Small tables with named rows and columns. After each table, cells are looked up by row and column.

Memaza
fields: Fufakor, Nas
Fum: [0.503, -0.309]
Bop: [-0.622, 0.142]
Sinagaz: [0.313, -0.106]

Nas of Sinagaz: -0.106
Fufakor of Sinagaz: 0.313
Nas of Bop: 0.142
Fufakor of Bop: -0.622
Fufakor of Fum: 0.503
Nas of Fum: -0.309
Which row has the largest Nas? Bop

Ren
         Ridizuk    Sav  Saralor
Vab       -66.86  57.46   -65.49
Munip     -69.20  66.52   -71.77
Gumi      -84.23  72.98   -74.06
Popotan   -71.52  67.75   -79.99
Sok       -83.55  73.88   -86.34

Munip, Saralor -> -71.77
Sok, Ridizuk -> -83.55
Gumi, Saralor -> -74.06
Sok, Saralor -> -86.34
Popotan, Ridizuk -> -71.52
Vab, Saralor -> -65.49
Popotan, Saralor -> -79.99
Munip, Ridizuk -> -69.20
Gumi, Ridizuk -> -84.23
Popotan, Sav -> 67.75
Vab, Sav -> 57.46
Munip, Sav -> 66.52
Vab, Ridizuk -> -66.86
Gumi, Sav -> 72.98
Sok, Sav -> 73.88
Row with the largest Ridizuk: Vab

Rakof.csv
,Zin,Lopara,Gekonon,Tunita
Nenut,-0.27,-0.29,-0.23,-0.16
Miz,0.08,-0.13,0.01,0.00
Duzi,-0.09,-0.15,-0.11,-0.14
Garu,-0.08,-0.11,-0.11,-0.14
Vogep,-0.33,0.32,-0.08,-0.08
San,-0.29,0.76,0.25,-0.10
Guruf,-0.10,-0.14,-0.11,-0.11
Lud,-0.38,-0.20,-0.15,-0.17
Narapa,-0.52,-0.39,0.00,-0.31
Fekikob,0.12,0.06,0.05,0.29

Gekonon of Vogep is -0.08
Lopara of Nenut is -0.29
Zin of San is -0.29
Zin of Nenut is -0.27
Lopara of Narapa is -0.39
Zin of Vogep is -0.33
Gekonon of Lud is -0.15
Tunita of Guruf is -0.11
Tunita of Fekikob is 0.29
Tunita of Miz is 0.00
Tunita of Duzi is -0.14
Gekonon of Garu is -0.11
Lopara of Fekikob is 0.06
Zin of Miz is 0.08
Gekonon of Fekikob is 0.05

Table Kalabe
fields: Zanam, Vurimo
Det: [2.491, -4.966]
Memali: [4.650, 7.869]
Zep: [-1.963, -2.629]
Rori: [-1.624, 3.694]
Pak: [-1.864, 1.495]
Suv: [-4.521, -1.174]
Devebiz: [-9.512, 4.543]
Niraro: [-1.877, -6.835]

What is the Zanam of Suv in Kalabe? -4.521
What is the Vurimo of Rori in Kalabe? 3.694
What is the Zanam of Pak in Kalabe? -1.864
What is the Vurimo of Memali in Kalabe? 7.869
What is the Vurimo of Det in Kalabe? -4.966
What is the Zanam of Zep in Kalabe? -1.963
What is the Vurimo of Niraro in Kalabe? -6.835
What is the Zanam of Rori in Kalabe? -1.624
What is the Vurimo of Pak in Kalabe? 1.495
What is the Zanam of Memali in Kalabe? 4.650
What is the Zanam of Devebiz in Kalabe? -9.512
What is the Vurimo of Devebiz in Kalabe? 4.543
What is the Zanam of Niraro in Kalabe? -1.877

Dekeni =
        Vubibaf  Zomavo  Bifuna  Sudad    Pom    Bol
Tosata     6776    4381    3838  -2894   5748  -2894
Rol        4843   -2724    2287   3604   1663   3604
Solaf      6117    3800    6866   3601   2847   3601
Peg        6936    2151    2933   3274   2040   3274
Potufo     7613    4381    3711   7512   6068   7512
Tonit      4875    5487    2765   3837   4344   3837
Mevira     1813     382     712    309   4150    309
Zetisu     2171    -687    -385     20   4249     20
Ton        2890   -8107    2418   7205   9773   7205
Mem        2740   -1177    4082   2006   1097   2006
Gesur      3647     621    2791   -477  -3263   -477
Zukas      1979    2259    4761  -1050   1086  -1050

What is the Bifuna of Zukas in Dekeni? 4761
What is the Bifuna of Tosata in Dekeni? 3838
What is the Sudad of Potufo in Dekeni? 7512
What is the Bol of Mem in Dekeni? 2006
What is the Bifuna of Mevira in Dekeni? 712
What is the Vubibaf of Mevira in Dekeni? 1813
What is the Sudad of Ton in Dekeni? 7205

Sezadig:
|  | Mugub | Pumima | Fekit | Ralisof | Zutali |
|---|---|---|---|---|---|
| Kozik | 55.81 | 51.01 | 54.47 | 62.29 | 63.20 |
| Giv | 50.56 | 42.57 | 55.98 | 23.75 | 70.01 |
| Fur | 53.15 | 57.20 | 53.37 | 99.12 | 93.12 |
| Lopina | 54.44 | 50.92 | 57.39 | 65.82 | 62.36 |
| Subigop | 53.41 | 46.00 | 50.28 | 30.38 | 76.14 |
| Favogu | 53.83 | 51.87 | 55.27 | 71.93 | 77.52 |
| Gomo | 56.87 | 48.14 | 51.73 | 38.03 | 67.74 |
| Lupobo | 51.48 | 53.99 | 49.82 | 78.74 | 97.28 |
| Zopofe | 53.26 | 55.24 | 56.28 | 94.71 | 84.60 |
| Gat | 51.59 | 43.83 | 52.37 | 23.22 | 74.28 |
| Mun | 57.62 | 44.31 | 47.80 | 9.14 | 65.36 |
| Mamu | 55.10 | 48.54 | 53.11 | 48.52 | 66.51 |
| Sut | 56.85 | 44.06 | 46.82 | 7.45 | 71.15 |
| Tidubi | 53.31 | 50.09 | 60.41 | 72.54 | 72.06 |

What is the Mugub of Lopina in Sezadig?
54.44
What is the Zutali of Kozik in Sezadig?
63.20
What is the Ralisof of Kozik in Sezadig?
62.29
What is the Zutali of Lopina in Sezadig?
62.36
What is the Pumima of Zopofe in Sezadig?
55.24
What is the Fekit of Gomo in Sezadig?
51.73
What is the Zutali of Tidubi in Sezadig?
72.06
What is the Mugub of Mamu in Sezadig?
55.10
What is the Pumima of Lopina in Sezadig?
50.92
What is the Pumima of Fur in Sezadig?
57.20
What is the Zutali of Fur in Sezadig?
93.12
What is the Zutali of Giv in Sezadig?
70.01
What is the Pumima of Favogu in Sezadig?
51.87
What is the Mugub of Lupobo in Sezadig?
51.48
Row with the largest Zutali: Lupobo

